Known rows:
Z82: [-.12,-.09,.28,-.09,.20,-.04,.02,.15,.15,.32,-.05,-.14,-.13,.03,-.16,-.13,.21,-.15,.02,-.01,-.07,.04,-.07,-.22,.00,.02]
Z648: [.02,-.01,.11,.02,-.05,.11,.00,.10,.05,.16,.29,.05,-.08,.20,-.13,-.22,-.21,-.04,-.11,-.01,.12,-.08,.27,.34,-.05,-.08]
Z28: [-.05,-.10,.08,-.08,-.13,.14,-.03,.04,-.06,-.15,.20,-.02,-.03,.01,.12,-.05,-.10,-.01,-.15,-.14,.01,.18,.17,-.07,-.04,.17]
Z149: [-.08,-.13,.11,-.09,-.12,.09,-.03,.04,-.05,-.12,.17,.00,.00,.01,.12,-.03,-.09,.04,-.10,-.13,-.02,.20,.15,-.08,-.05,.19]
Z580: [-.14,.01,.06,-.05,-.10,.02,-.05,.21,.06,.22,.12,-.08,.06,.30,-.10,-.08,-.02,.11,-.06,-.04,-.06,-.03,.00,-.17,.05,-.05]
Z703: [.00,-.08,.03,-.02,-.02,.13,.03,-.09,-.05,-.16,.12,-.04,.05,-.12,.16,.02,-.02,.00,.01,-.09,-.02,.14,.03,-.07,-.11,.18]
Z445: [.09,.07,.11,.01,.02,.05,.00,-.02,.01,.04,.11,.09,-.02,-.15,-.11,.01,-.08,.07,.04,-.07,.10,-.12,-.04,.29,-.17,-.13]
Z398: [.02,-.04,.18,-.10,-.06,.06,-.03,-.09,-.09,-.23,.02,.02,.03,-.27,.14,.15,.03,.09,-.03,-.19,-.02,.11,-.08,-.21,-.15,.05]
Z12: [-.18,.11,.02,.02,-.12,.11,.03,.27,.05,.04,-.10,-.15,.05,.28,-.16,-.17,.04,-.32,-.15,.07,.03,.01,-.30,-.19,.02,.09]
Z151: [.09,.03,-.06,.05,.12,.10,.14,-.02,.00,.09,.19,.01,-.04,.03,-.10,-.11,-.12,-.02,.05,.02,.11,-.11,.15,.41,-.07,-.05]
Z479: [.06,-.06,.02,.01,.10,.20,.08,-.29,-.13,-.03,.20,-.07,.13,-.18,.19,.10,-.02,.10,.14,-.14,.00,.08,-.07,-.10,-.29,.23]
Z495: [.04,.05,.02,.01,.01,.01,.01,.04,.01,.03,.04,.08,-.05,-.09,-.14,-.03,-.10,.01,-.04,-.07,.07,-.10,.01,.29,-.08,-.22]
Z817: [-.07,-.09,.22,-.05,-.09,.19,-.02,.00,-.07,-.18,.13,-.01,.06,-.08,.20,-.08,-.05,-.11,.00,-.14,.02,.11,-.03,-.06,-.06,.17]
Z140: [.09,.01,-.17,.01,-.18,.09,.03,-.05,-.05,-.21,.02,.05,.16,-.07,.21,.08,-.09,.06,.00,-.04,-.04,.05,.05,.04,-.02,.17]
Z183: [.08,.09,-.30,-.02,.10,-.11,.16,.12,.12,.16,-.35,-.01,-.07,-.08,-.01,.05,.17,-.15,.06,.12,-.17,-.04,-.15,-.01,.24,.05]
Z900: [-.02,-.15,-.21,.07,.11,.12,-.05,.21,-.33,-.11,-.01,-.10,-.05,-.30,.22,.17,-.12,.04,.12,-.01,-.08,.07,-.02,-.02,-.02,.07]
Z58: [.08,-.10,-.09,.07,.08,-.23,-.08,-.04,-.04,-.16,.03,.06,-.24,.31,-.12,.04,-.04,.34,-.16,.14,.03,.14,.27,-.11,.08,-.08]
Z137: [.14,-.14,-.31,-.16,.06,-.10,.19,.17,.07,.02,.13,-.09,-.17,.12,.08,.20,-.11,.28,-.21,.10,-.14,.34,.66,.11,.06,.18]
Z409: [-.24,-.04,.19,.11,-.22,-.13,-.27,.02,-.10,-.27,-.10,.14,-.01,.22,.06,-.20,.07,-.38,-.11,.14,.15,.00,-.03,-.08,.29,-.19]
Z341: [.06,.13,-.19,-.09,-.03,-.18,.00,.12,.14,.09,-.40,-.01,-.02,-.14,-.05,.11,.15,-.05,.04,.03,-.16,-.08,-.29,-.17,.15,-.12]
Z4: [.12,.08,.00,-.01,.05,.00,.05,-.01,.05,.06,.01,.05,-.07,-.12,-.14,.04,-.07,.10,.02,-.05,.10,-.12,-.02,.30,-.13,-.16]

Facts:
Z12: Λ Z700; χ broloklu
Z128: χ broloklu
Z13: Λ Z161; χ regotro
Z137: χ davo
Z140: Λ Z781; χ davo
Z145: Λ Z800; χ broloklu
Z149: Λ Z28; χ davo
Z151: χ regotro
Z161: χ broloklu
Z168: χ davo
Z171: Λ Z13; χ regotro
Z174: Λ Z262; χ skope
Z18: Λ Z882; χ skope
Z183: Λ Z499; χ broloklu
Z233: Λ Z151; χ skope
Z24: Λ Z998; χ broloklu
Z242: Λ Z412; χ regotro
Z25: Λ Z306; χ davo
Z262: Λ Z417; χ davo
Z28: Λ Z648; χ davo
Z286: χ broloklu
Z3: Λ Z12; χ davo
Z30: χ skope
Z306: Λ Z786; χ skope
Z32: Λ Z900; χ broloklu
Z341: Λ Z523; χ broloklu
Z345: Λ Z984; χ regotro
Z347: Λ Z866; χ regotro
Z354: Λ Z347; χ broloklu
Z358: Λ Z242; χ regotro
Z398: Λ Z445; χ davo
Z4: Λ Z509; χ regotro
Z405: χ broloklu
Z408: Λ Z345; χ broloklu
Z409: Λ Z405; χ skope
Z412: Λ Z128; χ davo
Z417: Λ Z843; χ davo
Z445: Λ Z703; χ regotro
Z451: χ broloklu
Z455: Λ Z140; χ regotro
Z456: Λ Z233; χ davo
Z479: Λ Z694; χ davo
Z495: χ regotro
Z499: χ regotro
Z505: Λ Z989; χ davo
Z509: Λ Z790; χ broloklu
Z523: Λ Z556; χ broloklu
Z556: Λ Z79; χ skope
Z557: Λ Z720; χ davo
Z56: Λ Z760; χ regotro
Z58: Λ Z358; χ skope
Z580: Λ Z149; χ broloklu
Z586: Λ Z967; χ skope
Z648: χ regotro
Z65: Λ Z817; χ davo
Z673: Λ Z831; χ broloklu
Z694: Λ Z784; χ davo
Z699: Λ Z479; χ broloklu
Z700: Λ Z174; χ davo
Z703: Λ Z286; χ davo
Z712: χ skope
Z720: Λ Z862; χ regotro
Z723: Λ Z712; χ davo
Z745: Λ Z137; χ skope
Z760: Λ Z183; χ skope
Z762: χ skope
Z781: Λ Z171; χ broloklu
Z784: χ davo
Z786: Λ Z887; χ broloklu
Z79: χ skope
Z790: Λ Z32; χ broloklu
Z800: Λ Z82; χ regotro
Z809: χ davo
Z817: Λ Z30; χ davo
Z82: Λ Z25; χ broloklu
Z820: Λ Z852; χ broloklu
Z831: Λ Z58; χ skope
Z838: Λ Z699; χ regotro
Z843: Λ Z762; χ regotro
Z849: χ davo
Z851: Λ Z580; χ skope
Z852: Λ Z586; χ davo
Z862: Λ Z809; χ broloklu
Z866: Λ Z557; χ regotro
Z868: Λ Z820; χ skope
Z882: Λ Z456; χ davo
Z887: Λ Z455; χ regotro
Z900: Λ Z849; χ davo
Z926: Λ Z409; χ regotro
Z964: χ skope
Z967: Λ Z4; χ broloklu
Z984: χ regotro
Z989: Λ Z65; χ broloklu
Z996: Λ Z851; χ davo
Z998: Λ Z56; χ broloklu

Rows:
No name comes twice in this set of rows, the named rows included.
[-.08,-.18,.16,.18,-.05,-.09,-.18,-.29,-.03,.06,.11,.12,.08,.21,.19,-.23,-.03,-.10,.28,.11,.04,-.07,.19,.14,.34,-.16] -> Z762
[.12,.02,.14,-.17,-.06,.02,.18,-.32,.22,-.19,.08,.05,.07,-.09,.16,.05,.11,-.03,-.02,-.12,-.03,.14,.07,.01,-.11,.32] -> Z852
[-.08,-.06,.17,-.14,-.17,.00,-.18,.05,-.08,-.21,.12,-.01,.01,-.10,.12,.09,-.05,.15,-.17,-.22,-.05,.17,.07,-.24,-.09,-.02] -> Z996
[-.03,-.14,.31,-.15,.11,.04,.04,-.03,-.04,-.13,.04,-.09,-.13,-.24,.09,-.02,.12,-.11,-.01,-.04,-.05,.19,.08,-.13,-.08,.17] -> Z25
[-.10,-.02,.28,-.09,-.21,.06,-.15,-.02,-.10,-.26,.03,.03,.04,-.19,.13,.04,-.02,-.03,-.05,-.25,-.03,.14,-.09,-.24,-.12,.02] -> Z505
[-.14,.06,-.14,.08,-.04,.19,-.03,.02,.24,.35,-.23,.13,-.24,-.05,.07,.03,.00,.10,.01,-.06,-.02,-.11,-.27,-.43,-.09,-.08] -> Z354
[-.17,-.08,-.20,-.19,-.14,-.05,.00,.09,-.05,.02,.14,-.11,.11,-.11,.16,.20,-.01,.12,-.23,.07,-.05,.17,.57,-.02,-.06,.03] -> Z412
[.11,.08,.19,.00,.13,.12,-.03,-.17,-.01,.06,.13,.04,-.01,-.22,-.18,.13,-.08,.27,.11,-.20,.10,-.20,-.21,.03,-.46,-.18] -> Z838
[.12,-.08,.08,-.06,.03,.00,.10,-.06,-.19,-.32,.30,-.24,.40,-.01,.06,-.03,.05,-.10,.12,-.04,-.07,.13,.03,.23,.05,.32] -> Z809
[-.12,.05,.07,-.08,-.21,.09,-.08,.17,-.12,-.47,-.12,-.01,-.01,-.14,.05,.05,.01,-.31,-.34,-.11,.10,.21,-.22,-.20,-.16,.15] -> Z3
[-.02,-.03,.38,-.01,-.18,-.07,-.20,-.05,.03,.08,.07,.25,-.03,-.14,.00,-.20,-.13,-.04,.16,-.13,.00,-.19,.03,.34,.18,-.31] -> Z843
[-.08,-.10,.19,.11,.19,-.13,-.05,-.18,-.10,-.04,-.03,-.03,-.12,.08,-.06,-.02,.13,-.09,.01,.16,.14,-.01,.06,-.13,-.07,-.09] -> Z306
[-.04,-.02,-.14,.07,.07,.14,.15,.06,.10,.28,.08,-.14,.12,.21,-.05,-.14,.02,-.08,.14,.08,-.08,-.07,-.06,-.02,.08,.14] -> Z286
[.20,-.02,.03,-.12,.05,-.16,-.05,.26,.15,.00,-.06,.02,-.39,.33,-.24,.01,-.06,.40,-.16,-.12,-.19,.20,-.08,-.31,.14,.02] -> Z673

The same elements again, as new rows of numbers:
Known rows:
Z145: [-.10,-.05,.00,-.06,-.20,.09,.06,-.31,.25,.17,-.03,-.19,.15,-.05,-.33,.00,.25,-.45,-.34,.41,.09,-.08,.06,.06,.16,.11,.04]
Z784: [.00,.14,-.16,.16,.14,-.13,.10,.02,-.28,.14,.03,-.08,-.12,-.06,.02,.02,.17,-.05,.20,-.04,.13,-.13,.07,.18,.01,-.09,-.07]
Z456: [.04,.10,-.04,.13,.13,-.17,.12,-.01,-.21,.10,-.01,-.12,-.11,-.06,.07,.03,.12,-.10,.16,-.06,.07,-.13,.13,.10,.00,-.02,-.07]
Z24: [.07,.08,.11,-.03,-.15,-.09,.09,.00,-.02,-.16,-.11,-.08,-.01,-.15,-.25,.03,.05,-.18,.04,-.08,-.08,.04,.17,.02,-.05,.01,.11]
Z998: [.04,.12,.00,-.02,-.14,-.05,.08,.03,-.11,-.11,-.08,-.04,-.03,-.15,-.29,.02,.09,-.14,.08,-.06,-.03,.05,.12,.11,-.04,-.07,.12]
Z56: [-.01,.09,-.02,.03,-.06,.00,.00,.14,-.16,.15,.07,-.05,.27,.01,.00,.10,-.02,-.11,.09,-.11,-.04,-.02,.17,.10,-.23,-.12,.08]
Z760: [-.01,.29,-.01,-.04,.14,.01,-.06,.17,.02,.02,.06,.00,.00,-.16,.00,.11,.02,.02,-.04,-.12,-.02,-.10,.02,.06,.10,-.16,.08]
Z762: [-.16,.14,-.20,.15,.30,.06,-.39,.23,-.06,-.07,-.32,.20,-.10,.02,.00,-.08,.38,.11,-.22,-.13,-.13,-.43,-.03,.22,-.12,-.10,.26]
Z831: [.12,.37,.02,-.11,.07,-.04,.08,.24,-.01,.08,-.03,-.08,.11,-.20,.00,.00,-.05,.13,-.06,-.10,-.06,-.11,.02,-.08,.15,-.13,.08]
Z868: [.04,.20,.30,-.03,.34,.19,.12,.22,.22,-.21,.07,-.10,-.13,-.06,-.05,.33,-.21,-.04,-.01,.14,.06,-.25,-.38,.12,-.35,.11,-.01]
Z451: [.04,.07,-.01,-.01,-.13,-.03,.06,.01,-.08,-.11,-.06,.00,-.06,-.09,-.31,.05,.12,-.14,.05,.01,.02,.00,.09,.13,-.06,-.08,.14]
Z4: [.08,-.08,.05,.01,.21,.16,.05,.06,.01,.10,.16,-.14,.10,.06,-.20,.27,-.16,.05,.17,.13,.10,-.18,.00,.19,-.61,-.11,.09]
Z242: [-.06,.17,-.02,.03,-.04,-.02,-.03,.10,-.18,.17,.17,-.05,.27,-.03,-.01,.11,-.04,-.20,.14,-.23,-.01,.10,.18,.19,-.19,-.15,.00]
Z703: [.04,.09,-.06,.14,.13,-.16,.11,-.01,-.21,.10,-.01,-.13,-.11,-.04,.06,.05,.13,-.09,.16,-.04,.07,-.14,.11,.10,-.02,-.01,-.06]
Z580: [.04,.13,-.01,-.02,-.15,-.04,.08,.03,-.11,-.11,-.08,-.02,-.03,-.14,-.31,.01,.11,-.15,.09,-.05,-.01,.04,.11,.12,-.03,-.08,.11]
Z851: [.00,.28,.03,-.05,.15,.00,-.06,.16,.04,.01,.04,-.01,.01,-.16,.02,.10,.02,.02,-.06,-.14,-.04,-.09,.04,.04,.09,-.13,.08]
Z809: [.11,.26,-.17,.10,.03,-.14,.26,.12,-.39,.22,-.03,-.13,-.04,-.12,.02,-.05,.09,.03,.22,.01,.13,-.13,.05,.12,.11,-.16,-.11]
Z30: [-.03,.31,-.10,-.03,.16,.05,-.09,.19,-.05,.06,.09,.06,-.02,-.14,-.04,.09,.08,.06,-.03,-.08,.04,-.10,-.03,.14,.09,-.23,.08]
Z262: [-.06,-.09,-.13,.36,.20,-.12,-.17,.06,-.26,-.06,-.34,.03,-.24,.06,.19,.05,.39,-.09,.00,.02,-.08,-.37,.16,.15,-.14,-.02,.11]
Z161: [-.24,-.15,-.02,-.04,-.19,-.08,.30,.05,.01,.06,.26,.08,-.12,.33,-.37,-.02,.27,-.07,.02,.09,.19,-.03,-.02,.28,.28,.01,.54]
Z648: [-.04,.15,-.14,.06,-.04,.05,-.02,.17,-.26,.21,.11,.01,.25,.02,-.04,.08,.02,-.08,.13,-.09,.03,-.03,.11,.21,-.21,-.23,.07]

Rows:
No name comes twice in this set of rows, the named rows included.
[.02,.19,.09,-.04,.15,.00,-.07,.13,.13,-.03,.03,-.05,-.01,-.13,.04,.13,.01,-.01,-.09,-.08,-.06,-.13,.04,-.02,.06,-.06,.10] -> Z745
[-.01,-.14,-.09,.41,.09,-.08,-.11,.07,-.30,-.13,-.24,.02,-.29,-.02,.30,.30,.32,-.15,.05,.19,-.07,-.28,.24,.11,-.04,-.17,.10] -> Z700
[.15,.23,-.04,-.05,-.24,-.03,.23,.13,-.22,-.04,-.12,-.05,.05,-.21,-.31,-.04,.05,-.05,.12,.04,.00,.03,.08,.08,.06,-.15,.09] -> Z862
[-.08,.06,-.05,.22,.16,.10,-.32,.25,-.03,-.18,-.22,.15,-.16,-.07,.19,.26,.27,.00,-.19,.06,-.16,-.30,.10,.09,.01,-.23,.27] -> Z174
[.22,-.19,-.09,.05,.43,-.10,.08,-.25,.04,.15,.13,-.27,-.28,-.09,-.23,.19,.02,.28,.25,.12,.19,-.24,.25,.10,-.33,-.18,-.01] -> Z900
[.03,.15,-.03,-.01,-.15,-.03,.08,.04,-.14,-.10,-.07,-.01,-.03,-.15,-.31,.02,.12,-.15,.08,-.04,.00,.05,.10,.16,-.01,-.12,.10] -> Z183
[.01,.12,-.14,.14,.14,-.12,.11,.01,-.25,.13,.03,-.09,-.14,-.03,.02,.04,.17,-.06,.19,-.01,.13,-.16,.06,.17,.00,-.07,-.06] -> Z137
[.06,.09,.19,.00,.06,.18,.23,.11,.01,-.30,-.02,-.06,-.19,-.04,-.40,.20,-.09,-.18,.16,.23,.14,-.13,-.35,.29,-.46,.10,.01] -> Z820
[-.08,.02,-.17,-.09,-.20,.15,-.01,-.28,.13,.16,.03,-.06,.08,-.03,-.35,-.04,.28,-.46,-.24,.39,.18,-.08,.01,.04,.12,.05,.03] -> Z82
[-.01,-.04,-.26,-.13,-.13,.11,-.08,.02,.00,.21,.35,.16,.18,.31,.04,.01,.10,-.33,.10,.11,.18,-.12,.09,-.24,-.16,.12,.23] -> Z887
[-.01,.17,-.01,.00,-.08,-.02,.03,.15,-.19,.18,.09,-.10,.31,-.03,-.01,.07,-.06,-.12,.13,-.18,-.03,.05,.17,.12,-.18,-.13,.04] -> Z358
[.04,.20,.16,-.04,.37,.21,.07,.20,.17,-.13,.13,-.06,-.16,-.07,-.14,.29,-.15,.07,.03,.16,.13,-.26,-.35,.20,-.32,-.02,.02] -> Z586
[-.01,-.14,-.03,.27,-.20,.08,-.15,.12,-.20,-.35,-.26,.14,-.24,-.11,-.04,.36,.30,-.21,-.03,.27,-.14,-.09,.24,.12,-.03,-.30,.30] -> Z12

The same elements again, as new rows of numbers:
Known rows:
Z523: [-.01,-.19,-.06,-.05,-.09,-.16,-.18,.08,.16,.11,.18,.05,-.01]
Z838: [-.14,.11,.23,.00,-.28,.05,-.16,.09,.27,.39,-.02,.06,.18]
Z408: [.06,-.11,-.11,.15,-.31,-.20,-.22,-.11,.02,.16,.06,-.07,.01]
Z882: [.03,.05,-.01,-.22,-.03,.14,.01,.00,-.13,-.03,.04,.11,.19]
Z151: [-.08,-.09,.21,-.02,.25,-.01,.23,.20,.21,.00,.02,.06,-.02]
Z694: [.06,.08,.06,-.33,-.07,.05,.05,.04,-.02,.14,.19,.19,.20]
Z926: [.01,.08,.10,.53,-.12,-.24,.19,-.32,-.41,-.03,-.37,-.30,.00]
Z479: [.05,.04,.04,-.30,-.11,.05,.02,.04,-.01,.15,.18,.20,.19]
Z843: [.19,-.25,.26,.29,-.08,.12,.24,-.23,-.06,-.17,-.23,.13,-.09]
Z161: [-.45,-.35,-.09,.03,.27,-.27,-.18,.01,-.09,-.11,.13,.43,-.14]
Z762: [.23,-.21,.10,.17,.10,.29,.33,-.31,-.15,-.33,.06,.22,-.44]
Z852: [.01,.12,-.10,-.30,-.02,-.11,.26,-.22,.28,.01,-.03,.19,.24]
Z168: [.04,.07,-.04,-.13,.02,.03,.04,-.03,-.20,-.04,-.02,.09,.15]
Z347: [.03,.00,.19,.07,-.17,-.06,.12,.14,.06,.23,-.24,.15,-.04]
Z720: [-.08,-.02,.24,.09,.02,-.06,.13,-.02,.11,.11,.04,-.10,.06]
Z703: [.07,.07,-.01,-.18,-.02,.01,.07,-.01,-.17,.03,.01,.10,.12]
Z128: [.11,-.16,-.29,-.03,.33,-.10,-.03,.46,.16,-.29,-.27,.06,-.18]
Z786: [.13,-.17,-.12,.02,-.05,-.12,-.11,.08,.14,.02,.06,-.12,-.05]
Z781: [-.30,-.21,-.09,.07,.01,-.22,-.29,-.01,-.01,.00,.06,.24,-.04]
Z56: [-.06,-.03,.23,.06,-.06,-.08,.11,.06,.10,.16,-.03,-.01,.04]
Z712: [-.06,.04,.05,-.11,.13,.05,.17,-.03,.05,.03,.24,.10,-.33]

Rows:
No name comes twice in this set of rows, the named rows included.
[.04,-.07,.08,-.38,.11,.02,.21,.13,-.05,.01,.31,.24,.07] -> Z784
[.03,.13,-.09,.39,.05,-.10,.23,-.40,-.48,-.17,-.11,-.23,-.39] -> Z409
[-.09,.16,.03,-.13,-.10,.16,.00,-.06,.11,.14,.15,.04,-.22] -> Z556
[-.11,.16,.00,-.11,.00,.20,-.01,.00,.15,.04,.11,.01,-.23] -> Z233
[-.04,.17,.02,-.02,-.06,.10,.06,-.11,.02,.08,.17,.03,-.27] -> Z760
[-.01,.05,-.01,.00,.22,.00,.24,-.05,-.05,-.09,.16,.02,-.39] -> Z30
[-.14,.22,-.07,.02,.05,.24,-.07,-.08,.02,-.11,-.08,-.02,-.20] -> Z851
[.15,-.29,-.15,.36,.23,-.46,.28,-.19,-.39,-.31,-.01,-.19,-.28] -> Z405
[-.17,.04,-.04,-.12,.06,-.03,-.04,-.07,-.26,-.05,-.02,.31,.17] -> Z140
[-.10,.26,-.06,-.03,-.25,.29,-.23,-.11,.13,.13,-.02,.01,-.12] -> Z18
[.02,-.21,-.01,.01,-.09,.09,-.40,.29,-.19,.13,.25,-.03,-.08] -> Z32
[.40,.04,.17,.07,-.07,.11,.26,.18,.27,.07,-.12,-.46,.07] -> Z800
[.03,-.18,-.14,.07,-.04,-.14,-.13,.04,.11,-.01,.05,-.06,-.04] -> Z451
[-.17,.22,-.14,.08,.24,.53,-.22,-.10,.17,-.30,-.05,-.20,-.07] -> Z831
[-.06,.18,.01,-.01,.02,.15,.00,-.10,.05,.04,.06,.01,-.23] -> Z964

